In the rows, zero is written as 128.
Here are made-up elements, facts about them, and rows of numbers that follow some of those facts. Name the element behind each unnamed row.

Named rows:
[ 85 132 113 135 194 128 142  94 153 118  98  77 150  72 104 142 115 125
  98  90 137 141 107 132  96 138 108 156 139 109  96 135 115  83  97 175
 167 134 142 107  90 110 108 165 110 106]: soskufles
[116 115 121  90 143 126  96 163 157 129  72  83 187  99 120 112  90 125
 116  97 149 121 110  80 110 103 150 163 150  99  97 109  99 147  68 148
 119 129 135 115  97 122  91  97  81 114]: duner
[ 92 166 130  94 151 108 129  80 133 134 107 147 149 141 122 111 140 167
 131 134 127 150 150 125 137  69 136  93 125 143 155 109 138  89 149 136
 139  71 136 131 142 163 112  94 129 106]: pifol
[131 119 118 148 134 109  98 149 129  99  82  96 166  55 100  99 139  67
 132 139 113 109 139 121 132 153 147 142 182 117  80 138 105 174  81 143
 142 125 116 132 117 104 147 151 103  77]: nuni
[149 123 124 104 138 156 113 155 170 114  71  61 173 121 123 135 117 166
 100 109 124 122 106 110 121 116 152 150 118 130 113 131 131 144  87 123
  83 162 120 136  92  78  83  93 122 114]: katra
[170 141 179  92  87 155 160  79 103 141 182 165  80 202 100 218 155  96
 132 198 104 153  99 150 154 162 123  93 132 184 117 117 101  97 140  91
 138 177 124 163 140 125 161 150  82 126]: fulir
[127 138 134 177  95 176 116 186 150 115 133 103  64 205 196 163 134 160
  91 138  92 151 125 162 185 186 123 162  42 137 143 184 154 125 163  69
  92 205 154  83 100  59 116 196 127 166]: grofol
[181  86 118 154  94 123 155 161 100 124 154 137 120  78 131  90 123 113
 154 129 140 100 138 116 105 122 135 122 168 106 136 143 149 188 140 130
 119 113 109 159 168 125 149 113 173 162]: naklom
[ 72 143 130 130 150 106 117 128 140 109 126 142 142 109 134  97 124 146
 114  93 137 109 136 122 141 115 124 137  92  99 138 143 132 114 104 148
 144  73 144 100 107 147 103 120 116 129]: teplalu
[136 127 109 139 124 106 131 123 107 135 166 166 105 140 142 101 131 142
 165 141 135 133 163 120  98  67 127 105 138 130 176 107 146 140 172 131
 114 112 106 126 170 167 156  85 169 155]: fodrer
[118 184 126 127 152 115 126  63 141 100 108 115 158 144 120 147 167 198
 130 125 120 131 147 142 127  78 137 106  99 147 177 135 154  91 129 113
 112 103 113 142 155 120 101  81 173  82]: stuklos
[100  85 147 159 133 116 168 101  98 126 190 163 116  59  86 104 150  94
 136  96 141 108 134 123 102 150  95 144 130 103 152 153 170 157 119 140
 152  65  81 133 146 149 155 122 183 183]: biki
[192 164 149 104 133 134 156  94 112 101 151 140  59 165 140 207 130 133
 150 174 113 103  84 187 140 122 137  67 133 160 122 111  94  77 194 105
 123 191 171 169 133 146 152 178 123  95]: lagak
[169 167 149  78 105 134 132 115 123 110 156 169  75 205 166 191 121 155
 129 168 120 109 102 153 147  82 145  59 102 151 149 101  97  81 182  93
 108 169 172 144 124 165 133 132 108 122]: namak
[138 117 113 110 110 123 100 181 137 146  89 126 150 134 150  91 100 132
 138 121 129 126 149 105 139 128 132 137 148 120 122 113 122 165 116 119
  98 113 132 128 127 141 116 104 130 126]: dinala
[137  92 117 134 114 102 103 183 125 122 141 152 136  69 134  58 120 109
 163 104 142  75 165  87 106  95 158 146 144 100 147 112 129 208 115 135
 108  86 101 125 140 159 160  82 168 156]: tiros
[117 167 103 124 156 122  96  67 145 123 119 114 156 160 121 152 163 182
 125 139 134 153 152 130 120 101 120 132 106 164 155 132 159 102 129 124
 112 116 102 135 156 119 109  70 175  82]: sabaplor
[142  98 127 172  98 149 142 218 107 149 184 175  18 179 219 102  95 154
 126 107 115 126 122 165 145 146 115 138  68 121 168 136 162 137 215  91
 106 171 156  92 120 131 149 173 166 241]: pepam
[138 104 110 141 144 117 111 153 134 105  94  86 158  57 106 105 116  88
 134 116 134  80 126 122 116 161 119 161 191 111 100 128 110 171  90 149
 135 114 139 154 127 123 137 138 138  90]: brurom

There are 3 kinds of fact about the elements: μ, Ξ, Φ.
{zizo,volubril,vezuk,grutro,vibaska,repi,luru,daplu,pifol,sabaplor,laza,stetovel,zomukla,pleskel,stuklos} μ 377
{grana,kofer,koflir,brosto,flaklim,gugros,griflel,doplon,toston,gotrum,sabru,soskufles,stedom,retin,rasko,moku,bragol,grudrus,zivon,setro,biki,redrifla,teplalu} μ 587
{mibi,pafem,bregokin,zelom,brurom,gikli,drafik,tiros,stostir,nastas,venim,nuni,plagrovo,flafipla,klaflen,duner,gotris,plorun,skidre,nodogek,platon,stiklon} μ 919
{drostus,kloro,kiza,greskes,gritok,klivom,pepam,lema,grofol,tetromak,vugir,lora,grapodos} μ 322
{lagak,rutuk,klobro,fulir,radis,nibri,giklam,stokam,namak,rubras,drasku,lagram,falol,zesto,pabrugi,plesur} μ 50
{tuzokin,koski,sufle,tiba,sonek,dinala,ziklidren,geza,pogres,tefo,lezus,drebom,zekes,naklom,katra} μ 214
{visti,dudak,zudrur,fodrer,nevul,luko,flitinak,nimodri,pledra,figram,sazanos,tretril,zigri,nubror} μ 528
Ξ d <- zizo,volubril,gugros,dudak,griflel,gikli,tiros,fodrer,gotrum,sonek,klaflen,flitinak,gotris,skidre,stokam,pepam,figram,geza,laza,drebom,zekes,pleskel,biki,naklom,redrifla,grapodos
Ξ b <- grana,tuzokin,koflir,kloro,flaklim,sufle,grutro,greskes,zudrur,luru,plagrovo,soskufles,duner,nimodri,drasku,lema,grudrus,stiklon,setro,tretril,pabrugi,plesur,katra
Ξ e <- mibi,drostus,lagak,visti,pafem,kiza,vibaska,stostir,sabru,pifol,nibri,ziklidren,retin,namak,bragol,platon,zesto,stuklos,nubror,teplalu
Ξ a <- kofer,vezuk,bregokin,zelom,koski,repi,nevul,nastas,doplon,venim,toston,nuni,stedom,klobro,klivom,fulir,radis,plorun,pledra,moku,pogres,stetovel,tefo,zomukla,lagram,lezus,grofol,lora
Ξ c <- brosto,brurom,drafik,gritok,tiba,rutuk,flafipla,luko,daplu,dinala,giklam,sabaplor,rasko,rubras,nodogek,sazanos,falol,zivon,tetromak,zigri,vugir
{zizo,kofer,tuzokin,zelom,flaklim,greskes,vibaska,fodrer,tiba,duner,klivom,skidre,namak,rubras,nodogek,geza,pogres,plesur,teplalu,grapodos} Φ 555
{volubril,lagak,vezuk,brurom,grutro,nevul,nuni,gotrum,soskufles,gotris,nimodri,moku,platon,drasku,lema,lagram,lezus,falol,zivon,zigri,zekes,nubror} Φ 797
{grana,drostus,pafem,bregokin,kloro,gikli,drafik,stedom,ziklidren,giklam,rasko,bragol,tretril,vugir,pleskel,pabrugi,naklom,redrifla} Φ 517
{mibi,visti,koski,brosto,kiza,griflel,tiros,zudrur,nastas,toston,luru,plagrovo,flafipla,sonek,luko,daplu,radis,pifol,dinala,nibri,retin,pledra,pepam,figram,zomukla,setro,tetromak,lora} Φ 588
{koflir,sufle,dudak,stostir,doplon,venim,fulir,stokam,laza,stetovel,tefo,sazanos,drebom,zesto,biki} Φ 814
{gugros,gritok,repi,rutuk,klaflen,sabru,klobro,flitinak,plorun,sabaplor,grudrus,grofol,stiklon,stuklos,katra} Φ 603

Name these rows:
No name comes twice in this set of rows, the named rows included.
[194 101 166 105  88 149 183  87  75 142 235 187  39 167 108 186 141 116
 160 179 123 112  98 151 103 125 118  76 141 163 152 110 138 117 190  97
 117 159 106 172 163 168 186 129 160 176] => stokam
[ 77 115 159 133 126 117 150  94 121 138 143 136 143 103  73 132 164  79
 112 125 118 154 132 123 140 186  96 154 125 108 109 158 146 132  76 133
 167  79 112 110 128 114 141 146  86 140] => doplon
[134  93 174 109 106 126 156 133 122 118 104 132 155  53  74 111 128 104
 129 103 138  79 105 104 137 163 129 126 183  97 105 147 131 177  63 123
 125  65 119 177 125 132 109 117 109 126] => stostir
[126  98 167 132 100 124 128 136 122 134 118 123 181  73  69 108 141  63
 127 131 123 119 127 110 142 180 124 145 172 114  90 142 130 190  43 124
 136  89  97 152 124 107 138 123  81 121] => venim
[178  91 106 176 132 122 139 169  95 113 137 110 115  59 124  96 122 107
 158 118 115  94 143 146 103 132 135 121 190 114 135 127 140 176 167 134
 121 119 120 159 161 122 169 143 193 147] => zekes
[178 151 135  91 155 162 155  86 118 127 138 105  78 181 127 222 105 128
 128 167 124 135  70 159 113 112 130  93 146 177  90  98  80  56 174 126
 130 227 152 152 109 123 131 173 102  96] => drasku
[138 139 117 109 180 144 149  84 131 128  96  72 151 121 101 160 107 126
 121 127 126 160 103 136 111 119 120 115 156 155 101 113 107  68 136 158
 150 157 138 148 127 111 102 151 107  95] => nimodri
[183 149 190  84  88 151 194  84 103 139 174 179  73 181 107 215 136 124
 140 172 113 117  76 159 147 144 118  60 130 163 116 116 114  82 160  86
 127 155 147 188 130 155 143 148  97 136] => zesto
[135 109 117  97 130 143 108 167 149 142  73  80 162 125 141 108  86 143
 108 104 131 136 119  91 126  96 147 135 154 125 107 105 109 130  98 137
 108 141 139 130  99 108  86 116  77 123] => tuzokin
[144 159 130 137 155 113 157  95 119 118 105 118 128 113 111 131 141 135
 145 127 118 127 126 157 129 111 132  91 164 138 130 133 124  98 155 138
 143 110 151 165 147 129 125 152 142  89] => nubror
[143 136 107 134 154 122 121  97 118 139 112 111 130 122 118 147 135 122
 133 146 121 145 135 151 121 138 105 114 169 153 122 125 128 102 161 144
 145 123 143 155 162 130 137 148 148  94] => zigri
[101 110 108 188 166 101 142 120 112  96 167 133 106  40 117  96 135 110
 142  99 139  96 147 144  90 133 101 149 138  94 147 152 153 142 145 161
 166  98 108 119 147 141 168 145 207 146] => gotrum

The same elements again, as new rows of numbers:
Known rows:
[141 165 138 146 147 118 108 117 117 108 190 126 158 139 123 134 181  51
  90 118 141 167 127 116  70 117 135 130 113]: setro
[109 176 107 127 104 121 145 103 152 135  84 127  78 134 154 112  93 220
 146 177  70 137  63 138 185 119 114 131 104]: stostir
[100  98  87 119 133 155 101 144 115 166  96 138 134 130 133 113  92 138
 184  70 136 118 149 150 137 108  96  87 144]: naklom
[157 128  81 137 110 151 130 171 174 130  61 113  89 124 126 114 109 214
 131 133 102  95 121 133 156  83 160 165 156]: bregokin
[117 159 170 126 115  65 128 112 164 139 133 144 130 126  97 115 114 120
  80 188  95 173  74 149 180 167 122 125  74]: visti
[135 107  86 159  98 138 162 151 142 139  61 127 109 112 127 112  81 213
 148 130  97 127 146 167 141 108 128 170 137]: skidre
[145 146 117 123 147 157 128  99  88 107 134 111 175 140 134 145 152 117
 103  95 136 109 138 115  86 153 114 128  99]: gritok
[165 117 179 130 113  74 141 144 197 137 126 141 119 120  97 110 166  84
  91 163 139 141 116 147 137 117 163 150 132]: nimodri
[114 151 117 114 102 136 170 104 176 138  79 112 101 114 136  91 101 225
 148 158  63 105  53 152 172 124 111 123 111]: platon
[144 149  84 130 103 132 133 158 167 123  79 109  83 116 151 133 108 198
 143 155 101 110 132 124 154  95 167 168 168]: venim
[131  78 113 133 128 142 178 131 162 143  59 134 116  99 128 108  88 190
 180 139 147  77 145 148 168 130 104 128 178]: volubril
[124 105 177 113 149 117 135  92 109  95 153 129 146 106 116 148 159  76
 131 117 166 103 142 117 113 148 136  97 118]: falol
[150 132 130 163 154 104 113 135 103 114 182 131 179 138  85 129 132  86
 122 109 148 157 154 148  90 101 109 107  61]: redrifla
[101 180 128 147 160 139 123  71  89 107 190 117 159 140 134 122 132 128
 123 151 103 153  83 108 112 149  92  98  69]: kiza
[136  87 133 118 128 161 153 129 181 136  81 142 106 112 155 103 132 183
 168 156 148  65 118 107 135 128 140 143 216]: grutro
[129 120 158 121 156 138 107 125 115 112 179 137 150 125 119 146 139  47
 114 132 167 137 163 100 120 153 132 108 147]: radis
[150 144  82 110 117 129 158 139 177 133  30 120  94 115 153 138 111 203
 123 125 104 113 115 138 138 135 154 148 150]: flafipla
[152 139 161 120 106  76 125 162 184 130 117 138 117 115  94 134 123  85
  71 162 125 151 140 150 163 130 159 149 133]: pledra
[114  68 124 149 112 143 165 145 120 145  68 152 111 121 152 121  66 195
 182 141 129 101 155 136 157 135 116 149 172]: zizo

Rows to name:
No name comes twice in this set of rows, the named rows included.
[142 123  92 137  90 150 143 176 149 134  66 117  89 115 151 123 112 203
 128 136  81 123 138 134 142 101 167 197 165] => zelom
[141 146 145 129 129 125 119 110 130 110 193 103 160 114  82 128 179  63
  95 112 145 141 143 142  97  99 144 129  94] => moku
[148 140  95 135 113 137 139 157 180 142  70 126  89 141 164 110 125 188
 117 152 102 119 110 119 124 116 145 151 188] => plagrovo
[122  99 105 144 126 136 155 147 139 142  67 148  93 108 155 140  73 204
 191 167 140 105 165 133 165 135 115 125 168] => laza
[101  94  98 104 133 155 133 114 138 161  99 139 134 115 115 100 105 115
 187  75 144 111 140 157 142 117  98  89 158] => zekes
[114 105 174 142 136 129 115 136  90 118 205 143 130 145 139 149 166  70
 130 136 168 135 146  91  92 142 141 144 148] => plesur
[135 101 149 106 144 154  98 128 103 123 174 138 170 136 123 135 149  79
 111 116 161 116 161  96 133 154 113 133 147] => klobro
[145 135 106 131 152 162 108 113  97 112 178 113 174 137 127 124 147 114
 106 109 135 112 157 105  95 135 105 142 129] => grofol
[ 85 114 111  94  97 156 119 139  93 132  94 130  93 125 147 147 128 135
 162  59 117 117 123 127 135 125 138 113 150] => tiba
[129  95 118 122 133 162 144 148 174 148  85 154  93 130 185 111 113 179
 150 157 142  81 121  84 143 136 145 128 223] => luru

The same elements again, as new rows of numbers:
Named rows:
[137 105 125 124 126 124 123 135 133 128 152 135 126 138  79 161 132 140
 119 132 126 134 103 144 116 125 124 134 130 159 134 142 136 136 128 112]: naklom
[135 104 135 118 122 122 126 134 140 127 106 132 138 130  71 145 128 163
 128 135 135 147 115 145 120 129 117 131 127 154 137 129 127 131 138 117]: drebom
[128 111 132 128 125 120 122 133 132 123 117 144 124 124  84 145 127 119
 128 129 138 142 113 144 119 133 126 132 127 167 131 135 131 150 128 117]: sonek
[135 133 135 111 129 123 128 124 114 125 118 132 147 122 124 134 124 141
 138 126 129 109 108 173 108 136 138 156 123 207 126 154 127 137 122  90]: sabaplor
[132 134 139 113 129 127 132 123 124 122  96 129 135 118 104 128 122 120
 139 123 134 117 105 173 107 132 139 152 124 211 127 149 124 131 123  94]: daplu
[141 144 155 104 126 138 151 117 119 125 108 125 140 100 129 132 120 175
 146 134 134 115 117 167 109 125 133 156 123 190 140 146 108 112 124  94]: stetovel
[141 157 153 115 126 144 146 116 112 117 108 124 141 119 129 140 115 141
 140 123 135 117 121 166 104 121 136 157 129 201 135 148 114 120 127  96]: vezuk
[128 126 127 145 135 121 137 118 118 131 180 120  98 134 148 131 122 111
 118 125 132 134 120  98 142 124 115 131 136  73 137 124 104 129 138 138]: plesur
[117 116 133 139 133 120 133 136 122 121 164 127 110 125 157 108 121  98
 119 119 138 129 123 106 143 134 115 120 132  72 119 120  87 135 124 142]: klobro
[125 146 121 146 131 119 126 120 142 125 117 133 131 153 104 113 135 110
 116 111 128 177 122 101 142 126 122 119 131 117 128 118 114 110 140 139]: lagak
[122 141 116 154 138 112 123 119 138 125 151 132 109 157 112 113 123 102
 120 111 125 153 112 102 137 128 120 126 131 121 125 121 132 131 138 141]: nibri
[117  80 112 123 112 127 122 164 133 139 155 133 124 132 132 106 119 144
 125 139 133 115 147 140 125 129 132  99 120 139 132 127 166 139 146 143]: flitinak
[116 118 112 128 115 127 133 143 142 135 119 123 134 136 140  78 126 150
 130 123 119 132 146 128 126 121 138 104 120 162 131 111 156 108 149 140]: nubror
[134 136 116 120 119 141 117 132 132 121 108 133 150 156 110 153 114 163
 132 137 119 126 153 142 112 122 135 114 127 161 123 117 202 134 140 143]: gotrum
[136 152 129 112 121 147 141 122 122 127 107 115 152 125 169 118 121 184
 133 137 114 103 157 139 119 114 137 121 125 134 118 115 150 105 130 136]: doplon
[135 145 112 148 138 114 121 116 138 129 162 126 118 153 105 142 142  93
 115 115 119 153 100  90 135 122 118 135 134 101 128 129 108 125 134 129]: pafem
[123 130 135 140 136 120 133 128 123 130 152 125 114 123 146 131 138 112
 116 122 132 141 114  98 149 128 118 128 136  71 128 130  77 127 124 133]: zelom
[116 124 126 149 137 126 123 107 151 133 116 134 112 132  88 109 138  78
 134 122 140 157 115 101 150 138 115 131 125  95 128 110 106 128 140 131]: platon
[131 109 119 142 136 105 114 121 138 124 160 134 104 154  84 171 126 130
 113 125 126 148 105 102 138 130 109 129 134  89 137 127 131 158 135 140]: gikli

Name these rows:
No name comes twice in this set of rows, the named rows included.
[125  91 115 119 107 126 124 150 139 136 131 131 149 142 117 118 121 180
 124 143 123 134 149 134 124 121 127  97 123 149 139 114 171 116 152 138] => dudak
[131 151 131 115 117 141 135 127 120 121  86 123 161 117 175 109 121 201
 131 125 115 116 166 143 123 120 144 113 125 146 117 122 146 108 119 144] => moku
[124  82 113 121 113 124 124 156 135 136 162 127 130 142 123 125 124 189
 119 140 119 119 143 134 119 122 133 102 125 142 132 126 177 130 141 142] => fodrer
[124 121 131 140 127 106 109 114 137 124  99 144 137 140  75 154 137 136
 121 120 140 172 128 106 149 137 118 115 132  88 144 123 117 151 129 142] => gotris
[120 129 124 150 139 116 119 122 144 123 123 135 120 145 107 115 139  83
 120 111 133 156 108  98 145 132 120 127 131 102 121 121 105 134 129 134] => mibi
[118  99 113 128 109 115 118 155 130 128 117 141 146 137 125 118 126 171
 116 130 126 129 152 138 124 125 140  95 124 158 135 125 175 146 139 146] => figram
[127 134 126 145 135 116 124 115 147 129 119 127 134 143  93 121 140 109
 124 124 127 168 111 101 145 131 113 127 130  97 129 115  99 111 136 133] => stostir

The same elements again, as new rows of numbers:
Named rows:
[159 149  82 122 136 101 119 147 116 165 137 145 116 100 142 125 128 138
 111 145  33 147 115 124 169 159 112 143]: zelom
[134 139 132 117  35 105 132 165 154 153 159  98 119  28 126 129 133 132
 113 123  93 125 126 160 107 129 127  97]: skidre
[139 150 121 163 228 144 117 124 135 154  91 114  92 179 154 131 154 109
 138 168 134 152 115 135 160 134 111 182]: giklam
[129 119 129 158 198 147 132 134 146 134 135 119 123 223 121 132 136 118
 122  89 125 125 128 148 120 109 134 129]: tetromak
[135 147 127 143 172 145 136 145 156 136 174 125  99 175 122 129 127 129
 121 113  78 136 121 132  85 110 127 136]: flafipla
[129  83 100 176 112 127 117  93 113 115 128 170 158 167  97 124 115 137
 126  93 137 101 131 120 162 113 127 132]: vezuk
[135 129 109 155  88 141 121 142 135 144 112 122 138 122 110 137 133 118
 116 133 142 111 128 150 141 125 139  99]: kloro
[ 94 120 170  91  55 124 136 122 122 104 114 112 129  60 135 134 127 124
 144 127 174 132 139 114  80 124 148 110]: gugros
[121 128 135 131  52 126 119 124 120 131 130 116 139  63 118 117 140 121
 114 145 139 109 129 112 117 137 141 129]: flitinak
[128 141 143 155 190 146 114 116 137 117 128 127 121 198 123 118 129 120
 133 113 135 117 125 121 122 109 130 154]: zigri
[119 129 161  99  57  98 127 132 137 129 120 103 138  49 120 112 127 122
 106 113 131 115 128 117 133 129 142 108]: fodrer
[147  88 105 222 179 144 107 116 143 149 114 130 135 228 101 110 152 110
  90  98 133  97 121 156 200 118 119 154]: daplu
[119 149 164  18 106 106 133 134 136 135 133 126 144  70 120 123 122 118
  94 119  91 145 129  84  91 125 164  95]: tuzokin
[151 147  66 132 131 136 123 134 107 151 152 153 121 156 120 130 124 140
 117 154  83 143 116  93 122 147 115 158]: nuni
[134  96 110 144 149 130 132 112 116 123 130 142 156 199 111 122 130 135
 111 126 118 140 125 139 149 156 100 160]: kiza
[116 151 148 121 224 141 125 108 130 124 110 125 120 171 131 133 132 110
 142 134 149 150 129 121 121 109 138 141]: rasko
[125 135 152 145 224 150 128 129 138 113 104 106  93 212 165 130 143 124
 136 126 143 129 125 134 144 117 124 143]: brosto
[120 134 154 124 194 137 122 119 140 119 140 128 127 204 119 117 129 117
 130  97 122 127 124 112 122 102 137 135]: luko
[131  86 111 177  46 131 109 118 134 147 120 131 147 154  88 118 136 124
 104  99 152  88 127 138 156 108 137 109]: luru

Name these rows:
No name comes twice in this set of rows, the named rows included.
[121 142 163 137 223 117 129 134 164 137  97 105  95 114 170 129 138 114
 143 126 110 140 118 161 168 115 125 138] => rubras
[143 107  95 146 142 110 128 141 125 129 105 131 138 115 148 131 122 136
 112 112  92 118 130 171 189 144 123 113] => klivom

